Below is a small trained network, with its code and all its weights. Each question gives an input and a target symbol and asks what happens when units are switched off, that is, made to give their printed mean instead of their output.

import numpy as np


def w(rows, s, z=0):
    codes = np.array(rows[::2]) - 128.0
    scale = np.full(codes.shape[1], s)
    scale[-1] = z or s
    return codes * scale


def softmax(a):
    e = np.exp(a - a.max(-1, keepdims=True))
    return e / e.sum(-1, keepdims=True)


def log_softmax(a):
    a = a - a.max(-1, keepdims=True)
    return a - np.log(np.exp(a).sum(-1, keepdims=True))


def net(x, mask):
    ids = ['αζθλμπψω'.index(c) for c in x.split()]
    T = len(ids)
    res = E[ids] + P[:T]
    u = 0
    for l in range(2):
        r = res
        for j in range(3):
            rows = slice(3 * j, 3 * j + 3)
            q, k, v = (r @ M[l][rows].T for M in (Q, K, V))
            z = softmax(np.where(np.tri(T) > 0, q @ k.T / 3**0.5, -1e9)) @ v
            o = O[l][rows]
            res = res + np.where(mask[u + j], z, o[:, -1]) @ o[:, :-1]
        u += 3
    return log_softmax(res[-1] @ U[:, :-1].T + U[:, -1])


Q, K, V, O = {}, {}, {}, {}
E = w([
[129,112,1],'α',
[178,41,107],'ζ',
[175,126,186],'θ',
[160,131,167],'λ',
[158,178,165],'μ',
[218,129,124],'π',
[52,129,201],'ψ',
[171,185,158],'ω',
],0.0086)
P = w([
[122,116,143],'0',
[195,180,232],'1',
[143,118,52],'2',
[13,168,82],'3',
[202,136,255],'4',
[147,143,41],'5',
[6,162,96],'6',
[205,138,215],'7',
[167,172,24],'8',
],0.0055)
Q[0] = w([
[152,254,123],'0.h1',
[144,61,62],'0.h1',
[105,217,101],'0.h1',
[114,100,222],'0.h2',
[155,63,206],'0.h2',
[29,135,76],'0.h2',
[77,188,172],'0.h3',
[107,77,187],'0.h3',
[140,132,100],'0.h3',
],0.0077)
K[0] = w([
[202,181,36],'0.h1',
[31,150,142],'0.h1',
[232,209,81],'0.h1',
[110,147,254],'0.h2',
[48,198,249],'0.h2',
[122,35,47],'0.h2',
[237,110,102],'0.h3',
[134,73,236],'0.h3',
[164,85,51],'0.h3',
],0.0058)
V[0] = w([
[222,254,50],'0.h1',
[175,224,142],'0.h1',
[31,166,201],'0.h1',
[187,87,224],'0.h2',
[120,51,246],'0.h2',
[195,145,205],'0.h2',
[253,235,31],'0.h3',
[110,45,199],'0.h3',
[149,6,86],'0.h3',
],0.0057)
O[0] = w([
[30,149,244,114],'0.h1',
[89,216,227,144],'0.h1',
[115,242,70,85],'0.h1',
[193,124,162,246],'0.h2',
[254,155,60,217],'0.h2',
[210,129,209,226],'0.h2',
[34,57,253,134],'0.h3',
[198,106,26,183],'0.h3',
[167,21,41,159],'0.h3',
],0.0057,0.0013)
Q[1] = w([
[176,49,177],'1.h1',
[245,47,96],'1.h1',
[2,223,106],'1.h1',
[232,100,50],'1.h2',
[147,197,31],'1.h2',
[114,130,153],'1.h2',
[31,167,121],'1.h3',
[236,131,186],'1.h3',
[30,232,91],'1.h3',
],0.0057)
K[1] = w([
[171,208,213],'1.h1',
[73,157,247],'1.h1',
[147,73,2],'1.h1',
[9,159,180],'1.h2',
[176,251,206],'1.h2',
[128,120,103],'1.h2',
[134,244,243],'1.h3',
[105,32,38],'1.h3',
[195,205,229],'1.h3',
],0.0056)
V[1] = w([
[57,162,221],'1.h1',
[32,253,79],'1.h1',
[96,201,228],'1.h1',
[231,177,53],'1.h2',
[83,10,194],'1.h2',
[99,248,146],'1.h2',
[80,46,38],'1.h3',
[51,203,214],'1.h3',
[194,236,156],'1.h3',
],0.0066)
O[1] = w([
[241,221,35,88],'1.h1',
[237,11,209,10],'1.h1',
[216,206,95,128],'1.h1',
[28,29,200,206],'1.h2',
[114,237,1,120],'1.h2',
[185,140,245,75],'1.h2',
[220,66,91,132],'1.h3',
[89,203,224,4],'1.h3',
[35,37,191,138],'1.h3',
],0.0053,0.0036)
U = w([
[207,108,46,252],'α',
[2,94,58,29],'ζ',
[105,142,162,48],'θ',
[187,80,191,111],'λ',
[163,172,183,105],'μ',
[166,196,82,31],'π',
[56,78,201,168],'ψ',
[108,201,172,161],'ω',
],0.0061,0.0031)

Each question gives the input, a string of symbols that net reads in full, and the target symbol t.
The units are the heads (3 rows each of Q, K, V and O). Each row of codes is followed by its name. A weight is (code - 128) times the scale printed after its matrix; where a second scale follows, it is the last column's (O and U).
mask holds one flag per head, layer by layer. A switched-off head (its flag False) gives its mean, the last column of its rows in O, instead of its output. The means were averaged over made-up inputs and are rounded, as every weight is.
A unit's drop is (log p(t) with every unit on - log p(t) with that unit switched off) / (log p(t) with every unit on - log p(t) with every unit switched off).
The circuit of an input: a set's keep is (log p(t) with only the set's units on - log p(t) with every unit switched off) / (log p(t) with every unit on - log p(t) with every unit switched off). Starting from all 6 units, units are removed one at a time, each time the one whose removal leaves the highest keep (on an exact tie, the one counted first), for as long as the keep stays at least 0.8.
circuit, biggest first: the units of the circuit, biggest drop first
most important unit: the unit with the biggest drop
heads that matter: for each layer, one digit per head in row order, 1 if its drop is at least 0.15 and else 0, layers parted by /
drop when u is switched off: that unit's drop, to one decimal
input ζ ζ ζ ψ, target ζ: most important unit	1.h1
input π ψ ζ ζ ω ζ α π α, target ζ: circuit, biggest first	0.h2, 1.h3
input ψ ψ ψ ω, target ψ: heads that matter	111 / 111
input ζ ζ ζ ζ, target ζ: circuit, biggest first	1.h1, 1.h2, 0.h3
input α ψ ζ ψ ζ ζ ψ ψ, target α: heads that matter	111 / 001
input ζ ζ ζ ψ ζ, target α: heads that matter	101 / 001
input ω ω λ π, target ω: heads that matter	101 / 001
input ω μ π ψ, target ω: heads that matter	101 / 111
input ζ θ ζ α ω ζ ω, target ζ: heads that matter	111 / 110
input ζ ζ ζ ψ α ζ ψ, target ζ: heads that matter	101 / 110
input ζ ζ ζ μ, target ζ: heads that matter	101 / 110
input ψ μ ψ ζ ψ ζ μ, target ψ: drop when 0.h2 is switched off	0.2
input ζ α ζ ω, target ζ: drop when 0.h3 is switched off	0.3
input ζ ζ ψ π, target ζ: drop when 1.h2 is switched off	0.3
input ζ ψ α, target ζ: drop when 1.h1 is switched off	0.2
input ψ ω α ψ, target ψ: most important unit	1.h3
